Below is a small trained network, with its code and all its weights. Each question gives an input and a class and asks what happens when units are switched off, that is, made to give their printed mean instead of their output.

import numpy as np


def w(rows, s, z=0):
    codes = np.array(rows[::2]) - 128.0
    scale = np.full(codes.shape[1], s)
    scale[-1] = z or s
    return codes * scale


def norm(h):
    return h / np.sqrt((h * h).mean(-1, keepdims=True) + 1e-5)


def f(y):
    return np.maximum(y, 0)


def log_softmax(a):
    a = a - a.max(-1, keepdims=True)
    return a - np.log(np.exp(a).sum(-1, keepdims=True))


def net(x, mask):
    res = np.array(x, float).reshape(1, 5) / 4 @ E
    u = 0
    for l in range(3):
        y = f(norm(res) @ A[l][:, :-1].T + A[l][:, -1])
        res = res + np.where(mask[u : u + 12], y, B[l][:, -1]) @ B[l][:, :-1]
        u += 12
    return log_softmax(norm(res)[-1] @ U[:, :-1].T + U[:, -1])


A, B = {}, {}
E = w([
[75,127,16,104,249],'x0',
[127,128,128,128,128],'x1',
[67,62,84,130,3],'x2',
[81,217,102,95,83],'x3',
[128,127,129,128,127],'x4',
],0.0045)
A[0] = w([
[237,122,186,154,117,139],'L0N1',
[43,137,33,191,195,217],'L0N2',
[155,195,77,119,97,150],'L0N3',
[216,175,147,178,98,76],'L0N4',
[54,44,195,82,162,78],'L0N5',
[80,145,61,20,17,85],'L0N6',
[62,48,68,139,45,174],'L0N7',
[153,66,17,197,69,164],'L0N8',
[49,30,47,254,251,66],'L0N9',
[169,237,233,49,167,4],'L0N10',
[191,53,237,96,120,69],'L0N11',
[212,114,33,51,255,143],'L0N12',
],0.0053,0.002)
B[0] = w([
[117,84,178,159,200,207],'L0N1',
[114,163,33,49,89,251],'L0N2',
[91,159,160,148,108,173],'L0N3',
[24,219,68,152,104,173],'L0N4',
[145,106,144,151,96,149],'L0N5',
[202,191,109,187,3,229],'L0N6',
[89,39,120,80,97,255],'L0N7',
[73,89,189,107,170,218],'L0N8',
[203,125,229,45,130,236],'L0N9',
[13,74,120,68,156,204],'L0N10',
[176,164,76,224,209,200],'L0N11',
[168,110,142,161,99,251],'L0N12',
],0.0053,0.0043)
A[1] = w([
[89,236,95,75,101,109],'L1N1',
[119,92,199,189,119,81],'L1N2',
[86,103,191,178,127,26],'L1N3',
[160,73,190,112,144,191],'L1N4',
[28,178,138,172,123,160],'L1N5',
[66,245,196,143,69,100],'L1N6',
[112,198,66,89,115,103],'L1N7',
[92,199,156,150,155,82],'L1N8',
[130,143,102,123,81,61],'L1N9',
[254,213,121,141,139,138],'L1N10',
[129,151,127,134,171,250],'L1N11',
[141,99,179,88,82,165],'L1N12',
],0.0092,0.0015)
B[1] = w([
[37,104,143,218,220,253],'L1N1',
[107,49,63,224,152,211],'L1N2',
[84,131,87,167,57,190],'L1N3',
[135,96,57,150,52,221],'L1N4',
[165,59,176,75,125,208],'L1N5',
[165,95,230,11,198,247],'L1N6',
[145,115,73,224,197,218],'L1N7',
[57,129,105,151,170,185],'L1N8',
[120,255,172,120,84,179],'L1N9',
[87,247,208,129,206,188],'L1N10',
[153,209,170,137,73,188],'L1N11',
[111,142,67,173,173,215],'L1N12',
],0.0046,0.0051)
A[2] = w([
[82,170,77,143,131,86],'L2N1',
[126,88,127,156,221,87],'L2N2',
[109,173,88,87,162,255],'L2N3',
[133,32,101,1,56,150],'L2N4',
[175,76,141,99,142,248],'L2N5',
[136,56,143,246,150,160],'L2N6',
[208,185,149,97,98,124],'L2N7',
[204,157,111,167,204,91],'L2N8',
[245,152,157,64,163,28],'L2N9',
[101,130,172,88,99,133],'L2N10',
[176,166,102,93,191,69],'L2N11',
[96,185,143,46,128,150],'L2N12',
],0.0087,0.0032)
B[2] = w([
[124,79,94,184,127,169],'L2N1',
[125,185,153,145,122,219],'L2N2',
[164,68,123,140,66,223],'L2N3',
[164,158,142,140,222,244],'L2N4',
[151,125,122,51,83,197],'L2N5',
[103,152,70,109,134,255],'L2N6',
[188,149,106,136,2,153],'L2N7',
[116,203,154,144,111,203],'L2N8',
[111,107,145,121,33,166],'L2N9',
[187,155,147,109,115,167],'L2N10',
[132,159,153,118,96,175],'L2N11',
[124,59,107,123,150,191],'L2N12',
],0.0086,0.0056)
U = w([
[89,249,110,225,216,160],'0',
[219,196,171,84,23,249],'1',
[103,48,20,187,83,200],'2',
[233,63,83,16,194,6],'3',
[98,115,254,60,196,6],'4',
],0.017,0.0019)

Each question gives the input, the list of numbers given to net, and the class t.
The units are the neurons (one row each of A and B). Each row of codes is followed by its name. A weight is (code - 128) times the scale printed after its matrix; where a second scale follows, it is the last column's (A, B and U).
mask holds one flag per neuron, layer by layer. A switched-off neuron (its flag False) gives its mean, the last column of its row in B, instead of its output. The means were averaged over made-up inputs and are rounded, as every weight is.
A unit's drop is (log p(t) with every unit on - log p(t) with that unit switched off) / (log p(t) with every unit on - log p(t) with every unit switched off).
The circuit of an input: a set's keep is (log p(t) with only the set's units on - log p(t) with every unit switched off) / (log p(t) with every unit on - log p(t) with every unit switched off). Starting from the 12 units with the biggest drops (on a tie, the unit counted first), units are removed one at a time, each time the one whose removal leaves the highest keep (on an exact tie, the one counted first), for as long as the keep stays at least 0.8.
units of the circuit, in order: the units of the circuit, biggest drop first
k most important neurons: the k neurons with the biggest drops, biggest first
k most important neurons of layer l: the k neurons of layer l with the biggest drops, biggest first
drop when u is switched off: that unit's drop, to one decimal
input [6,-5,8,-1,3], class 3: 2 most important neurons of layer 0 : L0N9; L0N7
input [8,-6,1,-1,6], class 3: most important neuron : L0N9
input [8,-1,8,0,-1], class 3: units of the circuit, in order : L0N9; L2N4
input [-6,3,-1,6,8], class 4: units of the circuit, in order : L1N6; L1N1
input [-8,8,7,0,2], class 2: 2 most important neurons of layer 0 : L0N2; L0N9
input [3,-3,1,7,1], class 2: 3 most important neurons : L0N2; L2N3; L0N11
input [2,-5,6,0,8], class 3: 4 most important neurons : L0N7; L2N4; L0N8; L1N1
input [-6,-1,0,-2,5], class 0: 2 most important neurons : L0N11; L0N7
input [1,8,-2,-8,-1], class 1: units of the circuit, in order : L0N9; L1N1; L2N9
input [6,-4,1,-4,-3], class 3: 2 most important neurons : L0N6; L0N11
input [7,3,1,-1,1], class 3: 3 most important neurons : L0N9; L0N6; L0N11
input [-7,1,-8,2,4], class 4: 2 most important neurons : L0N4; L1N6
input [-6,-1,0,-5,7], class 0: 3 most important neurons : L0N11; L0N7; L0N10
input [0,-3,-1,5,-5], class 4: units of the circuit, in order : L1N6
input [1,-8,-4,-5,7], class 1: 2 most important neurons : L1N1; L0N9
input [0,3,7,4,-6], class 1: 2 most important neurons : L0N6; L2N10
input [-8,-4,1,0,-7], class 2: 2 most important neurons of layer 0 : L0N2; L0N1
input [-2,5,-1,-2,-7], class 0: drop when L0N11 is switched off : 0.5
input [-3,-2,-1,-3,7], class 0: drop when L0N11 is switched off : 0.7
input [2,3,-5,-5,-8], class 1: drop when L2N2 is switched off : 0.0
